[[126 147 107 124]
 [139 142 119 125]
 [140 137 128 127]
 [140 132 131 128]
 [137 128 135 128]]
->
[[142 119]
 [137 128]]

[[140 127 134 113 148]
 [122 126 131 101 147]
 [150 132 131 134 138]
 [131 133 143 134 146]]
->
[[126 131]
 [132 131]]

[[139 132 115]
 [121 126 141]
 [128 154 100]
 [141 105 148]
 [126 106 147]]
->
[[126 141]
 [154 100]]

[[127 115 140 109 155]
 [151 156 156 125 121]
 [119 115 120 132 123]
 [141 109 147 132 145]]
->
[[156 156]
 [115 120]]

[[127 113 142]
 [125 115  98]
 [128 127 128]
 [130 129 131]]
->
[[115  98]
 [127 128]]

[[116 121 128]
 [127 127 153]
 [128 129 129]
 [128 128 128]]
->
[[127 153]
 [129 129]]

[[123 116 132]
 [126 110 121]
 [120 123 119]
 [103 100 123]]
->
[[110 121]
 [123 119]]

[[115 141 127]
 [121 145 129]
 [122 147 128]
 [154 117 131]]
->
[[145 129]
 [147 128]]

[[140 150 147 123 131]
 [133 140 138 124 127]
 [105 115 109 111 106]]
->
[[140 138]
 [115 109]]
---
[[134 138 138 150 111 116 138 113 140 118 119 137 106]
 [142 149 149 128 139 112 142 128 141 116 119 147 127]]
->
[[142 149 149 128 139 112 142 128 141 116 119 147 127]
 [134 138 138 150 111 116 138 113 140 118 119 137 106]]

[[142 147 138]
 [135 117 128]
 [140 133 123]
 [123 145 144]
 [122 124 102]
 [130 125 138]
 [133 129 146]
 [142 143 144]]
->
[[142 147 138]
 [123 145 144]
 [142 143 144]
 [140 133 123]
 [133 129 146]
 [130 125 138]
 [122 124 102]
 [135 117 128]]

[[142 141 145 129 136 129 131 154 126 125 139 120]
 [115 129 120 138 105 133 125 132 103 137 125 130]
 [119 125 134 139 129 125 130 128 113 120 128 122]
 [135 128 106 123 142 142 150 115 136 134 145 130]]
->
[[142 141 145 129 136 129 131 154 126 125 139 120]
 [115 129 120 138 105 133 125 132 103 137 125 130]
 [135 128 106 123 142 142 150 115 136 134 145 130]
 [119 125 134 139 129 125 130 128 113 120 128 122]]

[[135 144 102 130  99 128 144 136]
 [121 119 128 125 149 128 117 119]
 [122 126 128 123 139 128 128 116]]
->
[[135 144 102 130  99 128 144 136]
 [122 126 128 123 139 128 128 116]
 [121 119 128 125 149 128 117 119]]

[[110 122 132 128 119 128 148 131 112 153]
 [ 99 132 132 132 112 122 120 122 107 151]
 [100 131 131 132 111 123 127 123 108 154]]
->
[[ 99 132 132 132 112 122 120 122 107 151]
 [100 131 131 132 111 123 127 123 108 154]
 [110 122 132 128 119 128 148 131 112 153]]

[[142 132 107 105 130 146 147 123]
 [133 138 120 117 128 143 148 132]
 [127 122 133 134 130 121 125 136]
 [129 130 132 130 124 127 126 132]
 [115 112 117 137 152 143 122 103]
 [137 121 104 109 127 131 138 129]
 [ 99 114 123 147 157 148 126  99]
 [127 127 119 124 129 134 132 124]]
->
[[133 138 120 117 128 143 148 132]
 [142 132 107 105 130 146 147 123]
 [129 130 132 130 124 127 126 132]
 [127 127 119 124 129 134 132 124]
 [127 122 133 134 130 121 125 136]
 [137 121 104 109 127 131 138 129]
 [ 99 114 123 147 157 148 126  99]
 [115 112 117 137 152 143 122 103]]
---
[[136 134]
 [129 128]
 [131 142]
 [139 149]
 [126 120]
 [129 134]
 [134 128]
 [142 156]
 [125 123]
 [123 124]
 [133 139]]
->
[[134 128 142 149 120 134 128 156 123 124 139]
 [136 129 131 139 126 129 134 142 125 123 133]]

[[129 133 129 134]
 [130 118 137 125]
 [119 135 109 128]
 [150 106 112 102]
 [150 106 131 109]
 [128 124 124 124]
 [131 123 128 130]]
->
[[134 125 128 102 109 124 130]
 [129 137 109 112 131 124 128]
 [133 118 135 106 106 124 123]
 [129 130 119 150 150 128 131]]

[[121 118 130 129 129 132 121 130]
 [125 104 127 129 131 122 107 138]
 [139 136 123 133 125 119 137 131]
 [121 121 133 121 133 134 117 128]
 [134 128 124 129 128 118 127 132]
 [139 122 120 136 125 109 127 138]
 [126 120 132 121 135 129 114 130]]
->
[[130 138 131 128 132 138 130]
 [121 107 137 117 127 127 114]
 [132 122 119 134 118 109 129]
 [129 131 125 133 128 125 135]
 [129 129 133 121 129 136 121]
 [130 127 123 133 124 120 132]
 [118 104 136 121 128 122 120]
 [121 125 139 121 134 139 126]]

[[128 126 131 126 124 105 126 136 117]
 [123 126 131 125 120 107 125 134 120]]
->
[[117 120]
 [136 134]
 [126 125]
 [105 107]
 [124 120]
 [126 125]
 [131 131]
 [126 126]
 [128 123]]

[[141 151 139 135 111 102 111]
 [118 101 110 116 115 126 129]]
->
[[111 129]
 [102 126]
 [111 115]
 [135 116]
 [139 110]
 [151 101]
 [141 118]]

[[133 144 111 128 120 124 115 134 127]
 [137 109 145 126 114 122 123 128 130]
 [136 145 108 127 126 126 119 128 129]
 [156 126 125 123 111 121 130 121 127]
 [135 144 110 125 134 131 118 121 128]]
->
[[127 130 129 127 128]
 [134 128 128 121 121]
 [115 123 119 130 118]
 [124 122 126 121 131]
 [120 114 126 111 134]
 [128 126 127 123 125]
 [111 145 108 125 110]
 [144 109 145 126 144]
 [133 137 136 156 135]]
---
[[130 115 123 136 114]
 [138 121 123 135 117]
 [137 132 141 127 115]
 [131 118 123 145 114]
 [147 150 142 121 110]]
->
[[130 115]
 [138 121]]

[[130 135]
 [128 130]
 [127 149]]
->
[[130 135]
 [128 130]]

[[132 129 130 128 133]
 [129 126 128 130 129]
 [128 128 128 127 127]
 [122 135 122 136 133]
 [114 132 139 123 106]]
->
[[132 129]
 [129 126]]

[[149 136]
 [128 127]
 [134 130]]
->
[[149 136]
 [128 127]]

[[128 128 127]
 [127 127 129]
 [106 140 126]
 [113 135 127]]
->
[[128 128]
 [127 127]]

[[136 122 155]
 [132 133 150]
 [129 116 105]
 [138 140 115]]
->
[[136 122]
 [132 133]]

[[157 141 121]
 [130 141 121]
 [153 123 118]]
->
[[157 141]
 [130 141]]

[[133 155 112 125 126]
 [134 138 134 126 138]
 [127 126 125 131 124]
 [135 135 114 123 116]
 [134 104 116 132 122]]
->
[[133 155]
 [134 138]]
